Here is a tiny trained network, its code and every weight. The questions are about switching its units off for an input and a target symbol, where a switched-off unit gives its printed mean instead of its output.

import numpy as np


def w(rows, s, z=0):
    codes = np.array(rows[::2]) - 128.0
    scale = np.full(codes.shape[1], s)
    scale[-1] = z or s
    return codes * scale


def f(y):
    return y / 2 * (1 + np.tanh(0.7978845608 * (y + 0.044715 * y**3)))


def softmax(a):
    e = np.exp(a - a.max(-1, keepdims=True))
    return e / e.sum(-1, keepdims=True)


def log_softmax(a):
    a = a - a.max(-1, keepdims=True)
    return a - np.log(np.exp(a).sum(-1, keepdims=True))


def net(x, mask):
    ids = ['ΓΛΩαβεητ'.index(c) for c in x.split()]
    T = len(ids)
    res = E[ids] + P[:T]
    r = res
    for j in range(3):
        rows = slice(3 * j, 3 * j + 3)
        q, k, v = (r @ M[0][rows].T for M in (Q, K, V))
        z = softmax(np.where(np.tri(T) > 0, q @ k.T / 3**0.5, -1e9)) @ v
        o = O[0][rows]
        res = res + np.where(mask[j], z, o[:, -1]) @ o[:, :-1]
    y = f(res @ A[0][:, :-1].T + A[0][:, -1])
    res = res + np.where(mask[3:19], y, B[0][:, -1]) @ B[0][:, :-1]
    return log_softmax(res[-1] @ U[:, :-1].T + U[:, -1])


Q, K, V, O, A, B = {}, {}, {}, {}, {}, {}
E = w([
[127,86,202,114],'Γ',
[129,128,206,147],'Λ',
[160,122,156,179],'Ω',
[16,172,123,149],'α',
[134,89,106,132],'β',
[192,171,76,238],'ε',
[121,213,68,254],'η',
[152,35,25,34],'τ',
],0.017)
P = w([
[147,107,200,124],'0',
[192,50,102,208],'1',
[62,41,207,154],'2',
[150,187,159,66],'3',
[185,67,47,208],'4',
[27,41,155,159],'5',
[140,240,107,37],'6',
[164,104,1,196],'7',
[8,60,115,165],'8',
[142,244,111,42],'9',
],0.0096)
Q[0] = w([
[91,106,92,149],'h0',
[153,110,118,96],'h0',
[18,71,154,254],'h0',
[119,182,102,85],'h1',
[95,123,130,65],'h1',
[159,121,132,108],'h1',
[175,128,139,47],'h2',
[164,63,129,153],'h2',
[253,238,173,110],'h2',
],0.014)
K[0] = w([
[112,115,77,66],'h0',
[155,64,119,158],'h0',
[55,122,48,109],'h0',
[195,110,154,151],'h1',
[115,59,158,139],'h1',
[129,105,134,149],'h1',
[249,124,144,78],'h2',
[112,69,145,158],'h2',
[185,166,190,133],'h2',
],0.016)
V[0] = w([
[216,86,118,164],'h0',
[103,113,94,51],'h0',
[150,185,146,201],'h0',
[160,114,228,86],'h1',
[158,134,81,155],'h1',
[82,160,93,142],'h1',
[170,136,200,112],'h2',
[131,2,112,135],'h2',
[107,106,141,192],'h2',
],0.009)
O[0] = w([
[217,120,167,133,106],'h0',
[189,55,215,109,72],'h0',
[29,168,2,98,147],'h0',
[197,199,179,102,118],'h1',
[181,94,148,207,122],'h1',
[115,150,174,147,143],'h1',
[151,169,129,130,84],'h2',
[155,143,31,109,143],'h2',
[123,201,167,134,253],'h2',
],0.0078,0.0031)
A[0] = w([
[109,208,40,170,86],'n0',
[45,101,175,124,39],'n1',
[135,75,130,212,117],'n2',
[183,162,214,154,188],'n3',
[167,56,80,132,167],'n4',
[99,93,167,169,105],'n5',
[127,153,132,109,184],'n6',
[111,135,57,120,71],'n7',
[178,131,197,96,229],'n8',
[200,83,83,89,54],'n9',
[87,177,187,8,78],'n10',
[215,174,87,147,197],'n11',
[153,115,52,229,85],'n12',
[168,154,176,232,101],'n13',
[122,245,151,182,2],'n14',
[192,223,202,136,76],'n15',
],0.011,0.0086)
B[0] = w([
[206,93,170,147,246],'n0',
[186,67,144,144,187],'n1',
[78,125,115,73,215],'n2',
[115,191,124,142,255],'n3',
[99,177,174,126,206],'n4',
[173,129,201,49,184],'n5',
[70,115,101,175,175],'n6',
[134,174,189,107,164],'n7',
[96,150,17,96,247],'n8',
[135,229,177,126,180],'n9',
[139,34,116,89,210],'n10',
[153,18,95,186,238],'n11',
[75,86,140,55,235],'n12',
[180,131,134,78,228],'n13',
[158,140,255,140,189],'n14',
[103,145,144,148,208],'n15',
],0.0085,0.0082)
U = w([
[97,113,46,82,127],'Γ',
[17,244,167,190,225],'Λ',
[159,172,128,221,188],'Ω',
[65,82,208,88,119],'α',
[153,77,84,120,181],'β',
[197,110,172,167,116],'ε',
[153,181,255,160,3],'η',
[186,167,187,40,134],'τ',
],0.0099,0.0059)

Each question gives the input, a string of symbols that net reads in full, and the target symbol t.
The units are the heads (3 rows each of Q, K, V and O) and the neurons (one row each of A and B). Each row of codes is followed by its name. A weight is (code - 128) times the scale printed after its matrix; where a second scale follows, it is the last column's (O, A, B and U).
mask holds one flag per unit, heads first, then neurons. A switched-off unit (its flag False) gives its mean, the last column of its rows in O or B, instead of its output. The means were averaged over made-up inputs and are rounded, as every weight is.
A unit's drop is (log p(t) with every unit on - log p(t) with that unit switched off) / (log p(t) with every unit on - log p(t) with every unit switched off).
The circuit of an input: a set's keep is (log p(t) with only the set's units on - log p(t) with every unit switched off) / (log p(t) with every unit on - log p(t) with every unit switched off). Starting from the 12 units with the biggest drops (on a tie, the unit counted first), units are removed one at a time, each time the one whose removal leaves the highest keep (on an exact tie, the one counted first), for as long as the keep stays at least 0.8.
units of the circuit, in order: the units of the circuit, biggest drop first
most important unit: the unit with the biggest drop
k most important neurons: the k neurons with the biggest drops, biggest first
heads that matter: for each layer, one digit per head in row order, 1 if its drop is at least 0.15 and else 0, layers parted by /
input τ α Ω, target τ: units of the circuit, in order : n5; n11; n13
input τ Λ Λ α Λ Ω η Ω, target α: most important unit : h1
input Λ α Λ η Λ Λ Ω τ, target τ: units of the circuit, in order : n9; n7
input Λ ε α ε Λ Λ τ α, target τ: units of the circuit, in order : h0; n13; n11
input Ω Λ Λ Λ α η α Ω, target α: 3 most important neurons : n8; n12; n3
input Λ α β Λ Γ Ω, target Λ: 4 most important neurons : n11; n10; n0; n13
input τ α Λ τ Ω, target τ: units of the circuit, in order : h0; n13; n2
input Λ τ Ω α Λ Ω ε, target ε: units of the circuit, in order : n11; n0; n14
input Λ Γ α β ε, target β: units of the circuit, in order : n11; n12
input β Λ α Λ τ Γ, target τ: 2 most important neurons : n5; n11
input η τ Λ ε Λ Λ, target τ: units of the circuit, in order : h0; n13; n8
input τ β τ, target τ: units of the circuit, in order : n9; h0
input Λ Λ Λ Λ Λ Γ ε τ η Λ, target Λ: heads that matter : 001
input τ α τ α Λ α Λ η, target α: heads that matter : 010
input α Γ Λ Λ Λ α ε Λ α Ω, target Ω: units of the circuit, in order : n12; n2; n5
input Λ Λ Λ β, target β: heads that matter : 110
input Λ Λ Γ Λ τ β, target τ: 2 most important neurons : n9; n4
input η Ω Γ α, target α: heads that matter : 101
input Λ Λ Γ τ Γ Γ, target τ: most important neuron : n8
input α τ η, target τ: most important unit : n13
input Γ ε Λ Λ Λ, target Ω: 2 most important neurons : n10; n5
input Γ α Λ Λ ε, target β: 3 most important neurons : n12; n11; n0
